Here is a tiny trained network, its code and every weight. The questions are about switching its units off for an input and a target symbol, where a switched-off unit gives its printed mean instead of its output.

import numpy as np


def w(rows, s, z=0):
    codes = np.array(rows[::2]) - 128.0
    scale = np.full(codes.shape[1], s)
    scale[-1] = z or s
    return codes * scale


def norm(h):
    return h / np.sqrt((h * h).mean(-1, keepdims=True) + 1e-5)


def f(y):
    return np.maximum(y, 0)


def softmax(a):
    e = np.exp(a - a.max(-1, keepdims=True))
    return e / e.sum(-1, keepdims=True)


def log_softmax(a):
    a = a - a.max(-1, keepdims=True)
    return a - np.log(np.exp(a).sum(-1, keepdims=True))


def net(x, mask):
    ids = ['βγδεζθλμξτφψ'.index(c) for c in x.split()]
    T = len(ids)
    res = E[ids] + P[:T]
    u = 0
    for l in range(2):
        r = norm(res)
        for j in range(3):
            rows = slice(2 * j, 2 * j + 2)
            q, k, v = (r @ M[l][rows].T for M in (Q, K, V))
            z = softmax(np.where(np.tri(T) > 0, q @ k.T / 2**0.5, -1e9)) @ v
            o = O[l][rows]
            res = res + np.where(mask[u + j], z, o[:, -1]) @ o[:, :-1]
        u += 3
        y = f(norm(res) @ A[l][:, :-1].T + A[l][:, -1])
        res = res + np.where(mask[u : u + 4], y, B[l][:, -1]) @ B[l][:, :-1]
        u += 4
    return log_softmax(norm(res)[-1] @ U[:, :-1].T + U[:, -1])


Q, K, V, O, A, B = {}, {}, {}, {}, {}, {}
E = w([
[29,73,185],'β',
[128,157,86],'γ',
[126,90,70],'δ',
[31,193,107],'ε',
[136,173,201],'ζ',
[116,47,125],'θ',
[112,39,126],'λ',
[119,81,191],'μ',
[175,119,208],'ξ',
[166,142,219],'τ',
[163,139,206],'φ',
[81,251,185],'ψ',
],0.021)
P = w([
[189,91,253],'0',
[148,40,177],'1',
[184,24,150],'2',
[176,34,161],'3',
[145,62,177],'4',
[174,57,156],'5',
[175,63,157],'6',
[175,61,146],'7',
[161,109,155],'8',
[151,106,158],'9',
[158,123,130],'10',
[159,114,152],'11',
],0.0048)
Q[0] = w([
[127,113,109],'0.h0',
[118,131,122],'0.h0',
[72,91,37],'0.h1',
[118,250,102],'0.h1',
[157,74,158],'0.h2',
[130,150,252],'0.h2',
],0.038)
K[0] = w([
[102,101,131],'0.h0',
[121,143,128],'0.h0',
[72,89,3],'0.h1',
[153,216,71],'0.h1',
[88,91,80],'0.h2',
[137,247,32],'0.h2',
],0.034)
V[0] = w([
[67,106,208],'0.h0',
[63,140,59],'0.h0',
[203,163,53],'0.h1',
[7,34,9],'0.h1',
[19,105,146],'0.h2',
[139,133,216],'0.h2',
],0.016)
O[0] = w([
[162,52,104,253],'0.h0',
[199,169,160,93],'0.h0',
[232,130,120,68],'0.h1',
[116,96,1,111],'0.h1',
[86,124,183,170],'0.h2',
[80,168,112,188],'0.h2',
],0.017,0.0055)
A[0] = w([
[204,25,103,154],'0.n0',
[56,198,107,5],'0.n1',
[111,176,4,168],'0.n2',
[144,144,132,74],'0.n3',
],0.032,0.0027)
B[0] = w([
[5,190,173,187],'0.n0',
[117,196,37,157],'0.n1',
[24,153,172,250],'0.n2',
[142,122,153,135],'0.n3',
],0.031,0.021)
Q[1] = w([
[212,187,228],'1.h0',
[252,175,143],'1.h0',
[165,108,118],'1.h1',
[82,7,114],'1.h1',
[153,123,96],'1.h2',
[152,195,102],'1.h2',
],0.03)
K[1] = w([
[182,211,4],'1.h0',
[204,42,72],'1.h0',
[121,105,178],'1.h1',
[41,95,119],'1.h1',
[104,76,164],'1.h2',
[128,129,166],'1.h2',
],0.036)
V[1] = w([
[70,155,71],'1.h0',
[121,116,149],'1.h0',
[28,113,57],'1.h1',
[78,125,106],'1.h1',
[251,157,167],'1.h2',
[145,165,23],'1.h2',
],0.023)
O[1] = w([
[94,202,145,170],'1.h0',
[149,115,116,143],'1.h0',
[254,108,154,227],'1.h1',
[202,107,134,182],'1.h1',
[188,225,156,6],'1.h2',
[86,148,31,137],'1.h2',
],0.018,0.019)
A[1] = w([
[90,242,111,141],'1.n0',
[135,85,206,45],'1.n1',
[71,112,67,193],'1.n2',
[132,6,62,253],'1.n3',
],0.021,0.0018)
B[1] = w([
[224,138,93,250],'1.n0',
[80,189,148,202],'1.n1',
[148,113,54,232],'1.n2',
[252,131,113,180],'1.n3',
],0.031,0.011)
U = w([
[127,99,187,145],'β',
[192,248,142,105],'γ',
[88,165,143,27],'δ',
[113,189,9,109],'ε',
[101,63,136,125],'ζ',
[129,106,194,118],'θ',
[122,103,205,153],'λ',
[91,103,122,88],'μ',
[170,71,157,234],'ξ',
[161,69,121,254],'τ',
[84,43,137,128],'φ',
[117,126,185,121],'ψ',
],0.013,0.0051)

Each question gives the input, a string of symbols that net reads in full, and the target symbol t.
The units are the heads (2 rows each of Q, K, V and O) and the neurons (one row each of A and B). Each row of codes is followed by its name. A weight is (code - 128) times the scale printed after its matrix; where a second scale follows, it is the last column's (O, A, B and U).
mask holds one flag per unit, layer by layer, with each layer's heads first. A switched-off unit (its flag False) gives its mean, the last column of its rows in O or B, instead of its output. The means were averaged over made-up inputs and are rounded, as every weight is.
A unit's drop is (log p(t) with every unit on - log p(t) with that unit switched off) / (log p(t) with every unit on - log p(t) with every unit switched off).
The circuit of an input: a set's keep is (log p(t) with only the set's units on - log p(t) with every unit switched off) / (log p(t) with every unit on - log p(t) with every unit switched off). Starting from the 12 units with the biggest drops (on a tie, the unit counted first), units are removed one at a time, each time the one whose removal leaves the highest keep (on an exact tie, the one counted first), for as long as the keep stays at least 0.8.
units of the circuit, in order: the units of the circuit, biggest drop first
most important unit: the unit with the biggest drop
k most important neurons: the k neurons with the biggest drops, biggest first
heads that matter: for each layer, one digit per head in row order, 1 if its drop is at least 0.15 and else 0, layers parted by /
input τ ε δ λ λ μ, target ξ: heads that matter => 000 / 000
input ε ε ξ λ γ θ β ε λ φ ξ, target ε: most important unit => 0.n2
input ε β ε γ λ ε ε φ, target ε: heads that matter => 101 / 111
input ε ψ β β β ε γ δ γ γ β, target ε: 2 most important neurons => (0.n1 0.n2)
input γ μ γ γ ε δ ψ ζ, target γ: heads that matter => 100 / 011
input γ ε θ, target γ: units of the circuit, in order => (1.h2 0.h1 0.n2 1.h1)
input γ ξ ψ β ζ, target γ: units of the circuit, in order => (1.h2 0.n2 0.h1)
input ε γ μ λ ε β ε ζ, target ε: units of the circuit, in order => (0.n2 1.h2 0.n1)
input ε λ γ ε τ, target ε: 4 most important neurons => (0.n2 0.n0 0.n1 1.n0)
input γ τ λ, target γ: heads that matter => 111 / 001
input ξ ζ ψ ψ, target γ: heads that matter => 011 / 001
input γ μ λ ψ φ λ ξ ε θ φ ψ β, target γ: units of the circuit, in order => (0.n2 1.h2 0.n0 0.h1)
input ε β φ θ θ ε ψ ξ δ ξ γ ψ, target ε: heads that matter => 101 / 011
input γ ε λ ξ ξ ζ φ ξ θ, target γ: 3 most important neurons => (0.n2 0.n0 1.n0)
input ε ε ε, target ε: heads that matter => 011 / 000
input γ μ ψ, target γ: most important unit => 1.h2
input ε ψ λ τ ε φ γ β θ β ψ, target ε: heads that matter => 111 / 011
input μ ε ψ ξ ζ λ θ δ ζ μ, target ξ: 3 most important neurons => (0.n2 0.n0 1.n3)
input ε λ γ ε ε ε ξ ζ, target ε: units of the circuit, in order => (0.n1 0.h0)
input ε δ λ θ ξ γ ε φ, target ε: 3 most important neurons => (0.n2 0.n0 0.n1)
input γ ε β ζ λ, target γ: heads that matter => 101 / 001
input γ τ ζ ε γ μ, target γ: most important unit => 0.n2
